Here is a tiny trained network, its code and every weight. The questions are about switching its units off for an input and a class, where a switched-off unit gives its printed mean instead of its output.

import numpy as np


def w(rows, s, z=0):
    codes = np.array(rows[::2]) - 128.0
    scale = np.full(codes.shape[1], s)
    scale[-1] = z or s
    return codes * scale


def f(y):
    return y / 2 * (1 + np.tanh(0.7978845608 * (y + 0.044715 * y**3)))


def log_softmax(a):
    a = a - a.max(-1, keepdims=True)
    return a - np.log(np.exp(a).sum(-1, keepdims=True))


def net(x, mask):
    res = np.array(x, float).reshape(1, 3) / 4 @ E
    y = f(res @ A[0][:, :-1].T + A[0][:, -1])
    res = res + np.where(mask, y, B[0][:, -1]) @ B[0][:, :-1]
    return log_softmax(res[-1] @ U[:, :-1].T + U[:, -1])


A, B = {}, {}
E = w([
[123,222,76,134,26],'x0',
[11,101,160,183,97],'x1',
[90,65,125,1,54],'x2',
],0.0054)
A[0] = w([
[227,144,100,88,150,95],'N0',
[135,43,154,129,216,86],'N1',
[135,233,95,143,32,97],'N2',
[98,121,137,149,116,255],'N3',
[14,103,131,193,109,81],'N4',
[101,90,129,25,76,88],'N5',
[201,146,125,92,135,144],'N6',
[160,189,135,248,178,95],'N7',
],0.016,0.0077)
B[0] = w([
[116,181,214,146,89,204],'N0',
[96,61,176,167,189,198],'N1',
[104,52,195,163,206,250],'N2',
[207,202,139,3,205,232],'N3',
[87,168,239,200,54,196],'N4',
[92,73,109,55,65,220],'N5',
[144,189,172,94,134,196],'N6',
[91,76,96,41,54,254],'N7',
],0.029,0.0079)
U = w([
[106,82,94,60,61,133],'0',
[116,75,174,157,254,142],'1',
[132,247,201,144,90,107],'2',
[248,204,82,81,216,254],'3',
[131,124,108,203,104,95],'4',
[122,137,96,173,125,85],'5',
[130,136,92,186,107,92],'6',
[121,118,75,198,104,101],'7',
],0.0094,0.0056)

Each question gives the input, the list of numbers given to net, and the class t.
The units are the neurons (one row each of A and B). Each row of codes is followed by its name. A weight is (code - 128) times the scale printed after its matrix; where a second scale follows, it is the last column's (A, B and U).
mask holds one flag per neuron, in row order. A switched-off neuron (its flag False) gives its mean, the last column of its row in B, instead of its output. The means were averaged over made-up inputs and are rounded, as every weight is.
A unit's drop is (log p(t) with every unit on - log p(t) with that unit switched off) / (log p(t) with every unit on - log p(t) with every unit switched off).
The circuit of an input: a set's keep is (log p(t) with only the set's units on - log p(t) with every unit switched off) / (log p(t) with every unit on - log p(t) with every unit switched off). Starting from all 8 units, units are removed one at a time, each time the one whose removal leaves the highest keep (on an exact tie, the one counted first), for as long as the keep stays at least 0.8.
units of the circuit, in order: the units of the circuit, biggest drop first
unit that matters most: the unit with the biggest drop
k most important neurons: the k neurons with the biggest drops, biggest first
drop of u: that unit's drop, to one decimal
input [-7,-8,4], class 2: unit that matters most => N0
input [-2,3,-4], class 0: 2 most important neurons => [N7; N2]
input [2,-8,6], class 2: 3 most important neurons => [N0; N7; N6]
input [-2,-4,-1], class 2: 2 most important neurons => [N2; N3]
input [7,-7,-5], class 1: 2 most important neurons => [N2; N4]
input [7,-2,-7], class 0: 2 most important neurons => [N7; N1]
input [5,4,-6], class 0: 2 most important neurons => [N7; N1]
input [-3,-1,-3], class 3: 3 most important neurons => [N2; N5; N4]
input [6,7,-8], class 0: 2 most important neurons => [N7; N0]
input [8,-2,-7], class 1: 2 most important neurons => [N2; N5]
input [6,-6,-6], class 0: 4 most important neurons => [N7; N1; N4; N3]
input [-2,-5,4], class 2: units of the circuit, in order => [N7; N2]
input [-4,-7,-2], class 2: 2 most important neurons => [N0; N2]
input [-3,0,-3], class 3: units of the circuit, in order => [N2; N5; N4]
input [4,-8,2], class 2: units of the circuit, in order => [N0]
input [3,-3,-1], class 3: 2 most important neurons => [N4; N1]
input [-6,-6,-6], class 0: 3 most important neurons => [N7; N2; N4]
input [4,-4,3], class 1: 4 most important neurons => [N7; N2; N4; N3]
input [-4,0,-4], class 0: 3 most important neurons => [N2; N7; N6]
input [-2,6,4], class 2: units of the circuit, in order => [N4]
input [7,5,1], class 1: drop of N2 => 1.7
input [-3,-5,-7], class 0: drop of N7 => 2.4
input [-1,7,-2], class 2: drop of N4 => 2.4
input [0,1,1], class 3: drop of N7 => 0.1
